[  7  18  -3 -18 -12   0  19   2 -42 -17  13  31  16  40  -4   2  -8  12
   4 -42 -78 -58 -36 -23   7  62  18 -14  24   1 -18  36   2 -26 -41  18] => Q_121
[  8   3  13 -28 -33 -13 -15   1  -7 -16  16  24  23  28 -12   1   8 -12
  17 -69 -30 -34 -25  -6  20  26  21  -4  23 -11  11  61   2  -8 -24  44] => Q_804
[ -8  16   7  -4 -11  10  21  -2   3  21  23  16   9  -5  -2 -16  42 -23
  10 -39 -43  12 -23 -12  31  11  10 -18  26   0  16 -24  28  19  20 -31] => Q_98
[ -6  27  19  22  15 -27  18   7  -7  28  20  57 -29  18   7  -3  27  17
  41  39 -33 -13 -19  -2   6 -21  36 -11   2  11  20 -67  71  69  19 -30] => Q_217
[-22  14 -12 -10 -19   9  24   1 -30 -50  11   2 -16 -12 -15 -10  -2  36
 -13 -51 -56 -36 -17   4 -27   1  35   8  37   2  19  48  -9 -25 -26  34] => Q_713
[-43  59 -29  18  64 -13  40  -9 -21 -22 -18 -22   1 -12  17 -19  -5 -44
  50 -40 -30  15 -16 -40 -15   5 -32 -11  42 -12  22 -20  11  23 -12 -40] => Q_98
[ -9   8  -2 -25 -43  -4   2 -13 -13 -40  -1   8 -13  -1 -14   4  -3  13
  11 -78   5 -14   7   3 -23  16  12  24  34   6  27  61 -18 -32 -26  77] => Q_804
[-18  26  -1 -14  -6 -17   9  -2 -14 -54   3   5 -13  15  -4 -13  -8  -8
  28 -90 -31 -20  -1  -5 -22 -23  15   8  50   5  34  44   1   3 -35  51] => Q_804
[ -3  22  -1  -9 -14   9  23  -6 -10  26  41  26   1 -13  -9  -8  41 -20
  12 -24 -44 -23 -21 -18  13  13  13 -10  32  -2  12 -21  28  22   5 -25] => Q_217
[ 27   8  11 -12   2 -11  22  21 -23  -3  15  17  16 -10   0  -1  -1   0
 -22 -24 -59 -55 -14  20   8 -15  39 -22  48  11  11  -7  13  -3 -25  40] => Q_760
[ 16  35 -33 -16  29  28   2  -3 -23  -4  -2 -13  13 -11  22 -17 -24   3
   5   7   6  -8  -8  -5 -24  11   6  13   9 -23  -6  55 -12 -21   9 -23] => Q_713
[  2  19  -6 -53 -34 -36  11  16 -19  13  33   4  11  26 -10 -10   6  29
  17 -20 -17 -49 -28 -13 -22  43  29 -18  38  -2 -14  58  24 -22  10  11] => Q_316
[ -8   0  -2   2  -9 -12  19  11 -13  53  24  13  -3  -3   1   2  37 -11
  19 -29 -29   0 -24 -12  34  -8  36 -21  33   0  11 -36  27  10   8 -23] => Q_689
[ -5   7  -2  -6 -18   3  18  18  -6  11  25  13   5  -3  -5  -3  29 -18
   9 -27 -37  -6 -19  -8  37   1  27 -19  40  -9  12  -5  26  15   3 -30] => Q_545
[-10 -36  -4  -7 -59 -14 -16 -30 -10 -35   8  18  -8 -31 -22   4  18  25
 -40 -41  -3 -43 -22  12 -43  -4  34  -8  35  -8   6  73 -48 -48  -7  77] => Q_713
[ -5 -34 -26 -14  83 -10  56  80 -31  13  36  26 -15   4  48 -13 -30   5
  60 -25  23 -25 -64 -40 -27  15 -21  30  53   5  -7  24  32  41  24 -32] => Q_238
[-13  38  12 -46 -27  -8 -82 -52   3   0   2   4  16  24 -35   0 -20 -56
  28 -63 -49   3   2 -41   6  -7 -39 -54 -13 -10   9  31 -43  19 -53  -9] => Q_804
[-12   7  17 -39   3  -4 -13   1 -20  17 -16 -23 -18  17  42   2 -31   1
  20  35  30  19  -5   2 -35  -9  30  27 -31  10  -6   1  -3  38  12 -26] => Q_804
[ 14   1   5  -6  -1   1  14   7   2  28  24  26   8 -30   5 -12  26 -21
  -7 -22 -38  -3 -28  -1  14  -4  19 -18  28   5  13 -12  22   7   6 -16] => Q_760
[ 23  38 -19 -18   2 -10  -6 -17  -3  15 -11 -25  11 -15   7   6  -5   8
  14  -9   0  -4   7   0 -16  -7  24 -11   5  -8   3  32  24 -24  16 -10] => Q_689
[  6  -8  -4 -18 -16 -21   2   7 -37 -22   8   2  -5  22  -4  -1  -1  15
  24 -57  -1 -53 -26  -4 -15  -2  33  -3  33   7   0  56  17 -22 -14  51] => Q_316
[-15  19 -11 -17   5  -7  14  16 -24  17  28   1 -29  29  19 -10   3   2
  10  56   0 -13  -2  -9 -16  -1  27  -5 -16  -6  -9 -20   4  39  20 -38] => Q_217
[ 13  31 -23 -41  17   9 -11 -17  -4 -10   8   7   3  -5   6  12 -19   6
   4  -1   0 -28  13 -11 -34  -3  -4  15  12 -13  18  43   1 -14  -3  -7] => Q_119
[ 37  57 -28 -37   9   0   0 -12 -14 -20  12 -22  -2 -35   6  -5 -14   4
  -2  27   5 -39  28  -3 -36   8   3 -19   4 -11   5  31  29   5  30 -19] => Q_217
[ 11  13   1 -31  13  18  -6  36 -33  60  11  -4  -3  44  20 -14 -24   0
  27  17  13   8 -21 -24  -6  14  21  -2 -19   6 -15  -6  18  25  19 -60] => Q_316
[  1  30   6 -30  -2   3  16  12  -1  49  13  14   8  -6  -2 -19  24 -25
  27 -24 -32   0 -28 -22  31   6  28  -1  36  -4  17  -9  33  17   7 -25] => Q_316
[ 14   8 -14 -67 -29 -13  10  28   1  -6  -4 -13 -31  -7  -7   4 -25  41
  -1  -7  23 -38   7  -1  -1   7  28   1  21  12  22  54  11   3  11  48] => Q_316
[  -9    4   22   -7  -12   -1  -18   30  -25   17   -3   23  -14  -18
  -34  -43    5  -10   32    7  -87   33    7  -13   12  -84  -20  -33
   48   18   13 -105   -6   -4  -37    1] => Q_238
[ -7  -7  -2   0 -11  17  13   2 -18  22  29  19   1 -19  -3 -21  34  -4
   5 -19 -46   2 -35  -7  18  -3  26  -4  38  -9   5 -20  16   3   9 -32] => Q_713
[  1   5   7  -5  18 -14 -15   6 -21  11 -24 -21 -31  27  39 -12 -38  13
  26  43  24  41   9 -18 -41  18  25  17 -34   6 -16   3   9  17  20 -48] => Q_804
[ 31 -61   4  35   1  50  -3  -2 -77  43  50   3 -12 -55 -26   9  30  -4
  11 -33 -12  40   1  -3  -9 -15  -4   2  25  16 -21 -74  18  -6  10 -37] => Q_238
[-30   7 -14  18  12   8  28  24 -41 -13  15   7   7 -45 -31 -38  28   6
   0 -32 -42  29  20  11 -67 -97 -41   8  71   8   0  -9 -33 -45 -26 -16] => Q_238
[ 43 -25  21 -40 -55  -7 -22  33 -52 -19  18   1 -53 -20 -12   0 -48  75
   0  72 -63  13  42  24  42 -21  11 -37  22  -7  -8 -21 -12   2  21  16] => Q_804
[ 11  11 -11  -4   5 -10   0  22 -19  55   3 -19 -23  18  26   0 -11  13
  13  38  19  21   1  -8   0  -3  46 -13 -14   6  -9 -19   9  12  30 -36] => Q_689
[ 16 -21   3 -12 -10  -4  36  29  55  58  -7 -15  -6 -61  -2 -10   5  23
 -29 -24 -38  28  -2 -14 -10   8 -24 -15  64  61   9 -14  41  20  19 -37] => Q_760
[ -6  -8  -2  -1  -7  16  19   7 -15  29  30  18   7 -14  -7 -20  39  -3
   7 -27 -52  -2 -37  -8  26  -2  22  -1  44  -5   3 -23  18  -2  -3 -31] => Q_713
[ -4   7  -9 -20  12  -6  -6  23 -16  24  21  -6  -5  64  37  -7  -6   0
  21  29  -6 -10 -21 -19 -23   9  40  10  -7  11 -11   9  24  17  11 -42] => Q_119
[  0  24   5 -21  -6  -1  12   8  -8  41  14  16   3 -13   0 -16  26 -23
  28 -19 -23   4 -26 -20  31   8  21  -9  30  -3  12  -9  30  14  15 -24] => Q_316
[  1   0 -11 -25 -59 -24   2   0  14 -43  -3 -12  -8   4 -20  -3  14  20
   5 -47 -10 -28   7   5   0   7  24 -19  47  11  14  34  30 -33 -10  52] => Q_545
[  8  77 -32 -55  37  22  20  -4 -20   6 -21 -28  18 -10  15  -2 -32  -3
  16   4  23 -18  18   5 -25 -10   0  28  16 -18  10  68  -5  -2  -3  -8] => Q_316
[ 17 -12  -9 -20 -23  -6 -20  51  -8  35   1   3  -5  39  18 -13  -9  12
  22  38  24   6 -18 -18  16  20  27 -28  -4   3  -8   1  36  14  30 -51] => Q_545
[  3  11  -4  -5   9   9  17  27   4  32   0 -15  11  35  17 -14   1  19
 -13  24   8  27  -2   4 -35   3  22   2  -9   3  -3   9  23  27  47 -58] => Q_98
[ -8   3  -1 -16  -3  -1  10   1  -5  26  38  27   5   9   8  -1  38 -23
  13 -19 -46 -21 -27 -20  19   1  28   4  37   0  15 -12  24  10  -4 -24] => Q_119
[ 23  32 -22 -36  12   2   3   6   7 -28 -21 -33   5 -13  -5  16 -38  16
  -5   8  -1 -18  22   0 -11   7   5  -1   9 -19  10  46  12  -3  -2 -14] => Q_545
[ -3  14   5   1  -5  13  19   0  -2  29  26  22  18  -6  -4 -16  48 -27
   6 -41 -36   7 -25 -13  27   8  12 -17  28  -4  13 -14  20  11  17 -36] => Q_98
[  4  12 -10   1   2  -5 -13  -5   3  11 -14 -26  -7  21  26 -16  -4   7
  -4  44  26  37  -4 -10 -37  19  27  -9 -37  -6 -16  48   1   9  51 -50] => Q_98
[ 16   1   3 -34 -10 -11 -40   9   7  26  31  -8  -5  50  30  -6  -9  -3
  17  42   2   2 -21 -20 -21  11  30 -16 -37  13 -16  11  29  23  35 -53] => Q_119
[ 25  -4  11 -11  48  29  32  58   5  -7  23 114  24  94  25  -3 -24  -2
   6 -45 -36 -57 -64  -7  33   3  24  29  -3 -36  25  40   6  32  -8  22] => Q_121
[-13  91  -6 -46  24 -28  40  11  -9  45 -10 -20  -4 -27 -19   2  16   2
  76  23 -24  -3 -27  -5  56 -28  28  34  47   6  35 -16  10  13 -58  22] => Q_316
[  7   8  -1  -5 -10   9  16   2 -14  19  14  39  -3 -13   4 -11  32 -17
   6 -20 -48  -4 -35 -22  27  15  25 -14  24   3  13 -25  32  18   5 -26] => Q_121
[  1  31 -35  -5 -19 -18  12  -4 -28 -36  -5 -10 -10 -14  -1  -6   5   3
  -8 -12 -38 -17 -18 -14 -19  21  43 -21  40 -11  18  69  12  11   8  20] => Q_121
[ -4  28   5 -16 -30  -9  20  -6  -1 -18   2  -6  -5  21 -18 -13   9  21
  17 -51 -57 -13 -10 -12  -1  28  24 -12  37  21  14   4  28 -16 -13  29] => Q_98
[ 25 -28   8  21  34   8  41  23  24  -6  25  18 -20  23  19  13 -15  19
   0 -12 -40 -24 -27 -16  23  30  12  20   7   3 -13  55  18  46  22  -9] => Q_217
[  7  21   4  -2  34  16   8   8 -23  44  24 -16  -2  49  36 -17 -13 -11
  12  33   2  27 -12 -11 -20   5  24  -4 -18   0 -31 -15 -14  26  30 -69] => Q_98
[ 33  45 -13 -30  25  10 -18 -15 -24  -2 -11 -34   8 -10  13 -11 -42  -3
  16  -6  19  14  44  -5 -52  -5 -19   6  11  -2  -5  17  -1 -17   2 -29] => Q_804
[ 48  52 -19 -27  21  -1   9   2  -6   2   2 -19  19 -47  15   0 -26   0
  -5   9   8 -19  -1  12 -26  19  10  -5  14   1   8  45   6 -21   7  14] => Q_760
[ -4 -11  21 -47   4 -28 -25 -19   1  39  31  15  -9  39   3   8 -23 -38
  54 -34  -7  -6 -58 -50   3  25  20  17  23 -26   5  -1 -38  24 -29  17] => Q_804
[-35   1 -15  39 -20   0   7  41 -34 -28  13  -8  -8 -10 -37  10  11   2
   8 -27 -20  13  -9  15  37 -73 -28 -24  29   9   8  53 -92 -14 -64  23] => Q_545
[-10   7 -17 -11 -25 -12  14  11 -35 -34  17  -7 -23 -13   6 -13  -2  19
   0 -31 -22 -42 -28  -3 -17  17  49 -14  46  13   9  36  -4  -9  -3  46] => Q_713
[ 36  30 -33 -31   2  13  31  62 -49  32  20   5 -23 -21   9  -8 -41  25
   1  18  -3 -30  32 -18  55  65 -15 -40  55   6 -12  37 -23  -9  17   9] => Q_316
[ 17  31 -37 -45  17  15   9 -22   7 -15 -23 -26   4 -44  16  -5 -23  21
   0   9  23 -17   3   3 -28  10  -3  28  21 -14   4  75  -6 -27   8   7] => Q_713
[ 26  62 -25 -40  32  19   7  10 -21  13  -6 -27  10 -22   4 -17 -30  -3
  13   5   3   1  22  -7 -20 -14  -9   3  21 -15   5  41  -3 -12   9 -31] => Q_316
[  -7    6   23   -6   86   26   36   32  -18   69   32   18  -17   37
   36   12  -39  -13   67    5  -12   11  -48  -35  -10  -32  -14   70
   20   27    3 -108  -25   26  -44  -43] => Q_119
[ 22  47 -32 -38  42  15   8  -7  -8 -12  -9 -36  15 -24  10 -13 -23   2
  14   3  -3 -20  -2  -2  -8  -3  -3  16  14 -13  -2  34  -2 -24 -16 -15] => Q_713
[ 13   5   2   2  19   2   8  10   7  30  -6 -20  -9 -14  29  -5   0 -12
 -25  32   8  21  -2   9 -14  -5  37  -2 -29  24  -5  -6   6  22  13 -32] => Q_760
[-51   4  22  10   8 -28  16  -8 -22 -29   7  11  -9 -16 -23  51 -13  32
  11  13 -58 -17 -38  -5 -24  11 -10  31 -24   7   9   8 -48 -12 -59  13] => Q_119
[-15  -5  11  27   0 -17  13  -2 -42  15  -7  49  30 -55 -15 -12  40  -8
  -5  -3 -53 -48 -42 -33 -21   7 -22  -9  34 -10 -14   4 -30 -64 -35 -32] => Q_217
[-16   7   5 -35 -31 -15  18  -6  -6 -35   7 -24 -15 -39 -19   7  -7  14
 -12 -57 -39 -33 -21  -7 -20  -4  18   2  38  13   9  83 -32 -18 -19  46] => Q_316
[ 10  45  -8 -33  12  31  22  52 -70  60 -31  -1  -7  -6  45 -38 -28  21
  27  71 -52   7   6 -16  37   1  24 -14  42  12 -13 -14  39  16  24 -76] => Q_316
[ 14 -36 -17 -24  24   5   2  18  10  61  11  37  24  33  36  -3 -11  10
  42 -28  29 -13 -68 -15 -15  -1 -25  16  32  13 -14  70  24  11   7 -27] => Q_760
[  0  17  -6 -54 -33 -24  -8  19 -29 -10  28  20 -17  17 -27   3  -9  25
   6   0 -47 -46  -6   0  -6   8  56 -21  41  -4  15  36   8  25 -12  68] => Q_238
[ -4  11  -2  -4  11  -2   0  -5   5  28  16 -11  -9  32  34 -24  10 -14
   5  36  13  36 -22  -9 -25 -10  41   0 -14 -13 -14  32 -11  27  50 -54] => Q_98
[ 50 -31   1  -2  74   9  47  53 -55  65  28  11  -8  -5  32  10 -32  31
  10  33  29  -3  12   2  -7  -6   1  42  53 -11 -20 -41  -3  15  15 -52] => Q_804
[ -2  25  -5 -31  10 -11  -8  20 -10  42 -14 -16 -17  23  33 -24 -26  -2
  21  59  16  21  -7 -26 -11  20  21 -11 -17  -1 -22  18  -1  16  32 -50] => Q_316
[  2  11  -9 -25  -8   7  10  18  -2  11   7 -11 -16  11   9   1  -4  10
  -4  28   4 -18  -1 -10  -8  18  14   0 -25  10  -1   3  20  32  18 -25] => Q_217
